Below is a small trained network, with its code and all its weights. Each question gives an input and a class and asks what happens when units are switched off, that is, made to give their printed mean instead of their output.

import numpy as np


def w(rows, s, z=0):
    codes = np.array(rows[::2]) - 128.0
    scale = np.full(codes.shape[1], s)
    scale[-1] = z or s
    return codes * scale


def f(y):
    return np.maximum(y, 0)


def log_softmax(a):
    a = a - a.max(-1, keepdims=True)
    return a - np.log(np.exp(a).sum(-1, keepdims=True))


def net(x, mask):
    res = np.array(x, float).reshape(1, 5) / 4 @ E
    y = f(res @ A[0][:, :-1].T + A[0][:, -1])
    res = res + np.where(mask, y, B[0][:, -1]) @ B[0][:, :-1]
    return log_softmax(res[-1] @ U[:, :-1].T + U[:, -1])


A, B = {}, {}
E = w([
[40,88,135,75,34,54,179,142],'x0',
[130,128,135,135,122,127,130,135],'x1',
[31,141,95,109,167,253,198,189],'x2',
[168,91,11,243,106,90,190,170],'x3',
[143,225,73,114,55,168,161,34],'x4',
],0.0064)
A[0] = w([
[224,162,145,195,202,138,57,84,120],'neuron 1',
[149,123,71,224,119,95,166,147,41],'neuron 2',
[160,97,36,212,111,112,188,171,75],'neuron 3',
[95,2,181,131,199,79,106,251,63],'neuron 4',
[136,117,30,209,136,106,170,169,55],'neuron 5',
[197,174,115,176,231,203,89,104,84],'neuron 6',
[182,94,156,148,102,29,57,97,38],'neuron 7',
[86,179,225,35,151,172,75,100,3],'neuron 8',
[111,203,58,92,66,150,192,50,99],'neuron 9',
[63,134,102,128,145,191,169,166,36],'neuron 10',
[184,133,174,130,76,21,41,54,39],'neuron 11',
[58,84,128,67,40,61,203,141,36],'neuron 12',
[116,32,170,145,182,105,101,209,33],'neuron 13',
[137,181,96,110,67,151,149,67,53],'neuron 14',
[77,87,145,80,61,40,157,104,84],'neuron 15',
[126,195,87,113,70,156,159,47,44],'neuron 16',
[59,148,117,123,139,199,171,174,25],'neuron 17',
[144,96,36,210,114,109,173,158,39],'neuron 18',
[56,142,112,92,161,207,155,181,72],'neuron 19',
],0.0067,0.0058)
B[0] = w([
[48,99,66,108,64,172,127,210,253],'neuron 1',
[138,62,192,57,135,106,95,93,193],'neuron 2',
[110,88,219,44,138,69,59,67,239],'neuron 3',
[181,254,173,240,107,213,87,72,252],'neuron 4',
[124,89,203,72,122,107,72,74,217],'neuron 5',
[40,66,88,105,22,179,72,218,241],'neuron 6',
[213,68,65,140,167,204,213,122,206],'neuron 7',
[134,34,239,33,131,35,39,32,221],'neuron 8',
[143,181,164,208,123,185,89,128,243],'neuron 9',
[204,68,98,126,140,171,190,113,181],'neuron 10',
[228,40,64,108,190,190,233,132,239],'neuron 11',
[94,76,100,118,51,226,74,188,219],'neuron 12',
[176,200,160,200,107,195,96,84,192],'neuron 13',
[162,177,172,192,114,199,84,107,183],'neuron 14',
[69,101,88,136,63,230,85,218,225],'neuron 15',
[169,174,177,211,109,193,85,118,197],'neuron 16',
[245,30,83,120,174,165,218,91,182],'neuron 17',
[130,77,211,56,147,88,56,72,211],'neuron 18',
[242,62,78,117,186,138,210,96,213],'neuron 19',
],0.0061,0.0047)
U = w([
[120,97,194,46,137,89,85,60,81],'0',
[114,145,112,142,134,127,136,134,247],'1',
[191,97,78,122,158,144,214,119,94],'2',
[146,204,158,222,114,157,98,107,90],'3',
[48,105,78,111,75,156,100,228,79],'4',
[65,215,98,117,165,35,168,167,181],'5',
[53,221,77,132,194,8,192,141,72],'6',
],0.011,0.015)

Each question gives the input, the list of numbers given to net, and the class t.
The units are the neurons (one row each of A and B). Each row of codes is followed by its name. A weight is (code - 128) times the scale printed after its matrix; where a second scale follows, it is the last column's (A, B and U).
mask holds one flag per neuron, in row order. A switched-off neuron (its flag False) gives its mean, the last column of its row in B, instead of its output. The means were averaged over made-up inputs and are rounded, as every weight is.
A unit's drop is (log p(t) with every unit on - log p(t) with that unit switched off) / (log p(t) with every unit on - log p(t) with every unit switched off).
The circuit of an input: a set's keep is (log p(t) with only the set's units on - log p(t) with every unit switched off) / (log p(t) with every unit on - log p(t) with every unit switched off). Starting from the 12 units with the biggest drops (on a tie, the unit counted first), units are removed one at a time, each time the one whose removal leaves the highest keep (on an exact tie, the one counted first), for as long as the keep stays at least 0.8.
circuit, biggest first: the units of the circuit, biggest drop first
k most important neurons: the k neurons with the biggest drops, biggest first
drop when u is switched off: that unit's drop, to one decimal
input [6,6,-4,2,-7], class 3: circuit, biggest first -> (neuron 4)
input [-8,4,-2,6,7], class 4: circuit, biggest first -> (neuron 6; neuron 1)
input [-5,5,8,1,-7], class 2: 4 most important neurons -> (neuron 19; neuron 17; neuron 10; neuron 9)
input [7,1,-1,8,-4], class 0: 2 most important neurons -> (neuron 3; neuron 18)
input [-8,6,8,-6,0], class 2: 4 most important neurons -> (neuron 19; neuron 17; neuron 10; neuron 3)
input [7,-2,3,5,7], class 3: circuit, biggest first -> (neuron 9; neuron 16)
input [4,4,-5,7,6], class 0: 2 most important neurons -> (neuron 3; neuron 18)
input [3,-4,6,8,6], class 0: 3 most important neurons -> (neuron 3; neuron 18; neuron 5)
input [5,0,-3,5,1], class 0: circuit, biggest first -> (neuron 3; neuron 18)
input [-4,3,3,-1,1], class 4: circuit, biggest first -> (neuron 6; neuron 4)
input [5,-5,-1,5,5], class 0: 3 most important neurons -> (neuron 3; neuron 18; neuron 4)
input [4,1,5,-4,2], class 2: circuit, biggest first -> (neuron 19; neuron 17)
input [4,2,-3,-2,-5], class 3: circuit, biggest first -> (neuron 4; neuron 13)
input [8,-5,-7,-1,2], class 4: circuit, biggest first -> (neuron 15)
input [-8,-1,6,-7,2], class 4: 3 most important neurons -> (neuron 6; neuron 1; neuron 3)
input [-1,-3,7,0,8], class 3: 4 most important neurons -> (neuron 9; neuron 16; neuron 14; neuron 11)
input [6,-3,2,-1,2], class 4: circuit, biggest first -> (neuron 12; neuron 15)
input [8,-5,4,5,-8], class 3: 2 most important neurons -> (neuron 4; neuron 13)
input [-8,-1,-1,2,2], class 4: circuit, biggest first -> (neuron 6; neuron 1)
input [-7,1,-6,-1,-2], class 4: circuit, biggest first -> (neuron 1; neuron 6)
input [8,-1,-5,4,8], class 3: circuit, biggest first -> (neuron 9)
input [-6,0,-6,-2,-5], class 2: 2 most important neurons -> (neuron 11; neuron 7)
input [-1,-2,-8,6,-4], class 2: 2 most important neurons -> (neuron 7; neuron 11)
input [5,-7,-3,7,2], class 0: drop when neuron 3 is switched off -> 0.1
input [-3,4,-6,6,-6], class 0: drop when neuron 5 is switched off -> 0.4
input [-6,-1,5,-2,0], class 4: drop when neuron 11 is switched off -> 0.2
input [-3,6,7,-2,-7], class 2: circuit, biggest first -> (neuron 19)
input [-2,-3,0,0,7], class 3: drop when neuron 9 is switched off -> 0.2
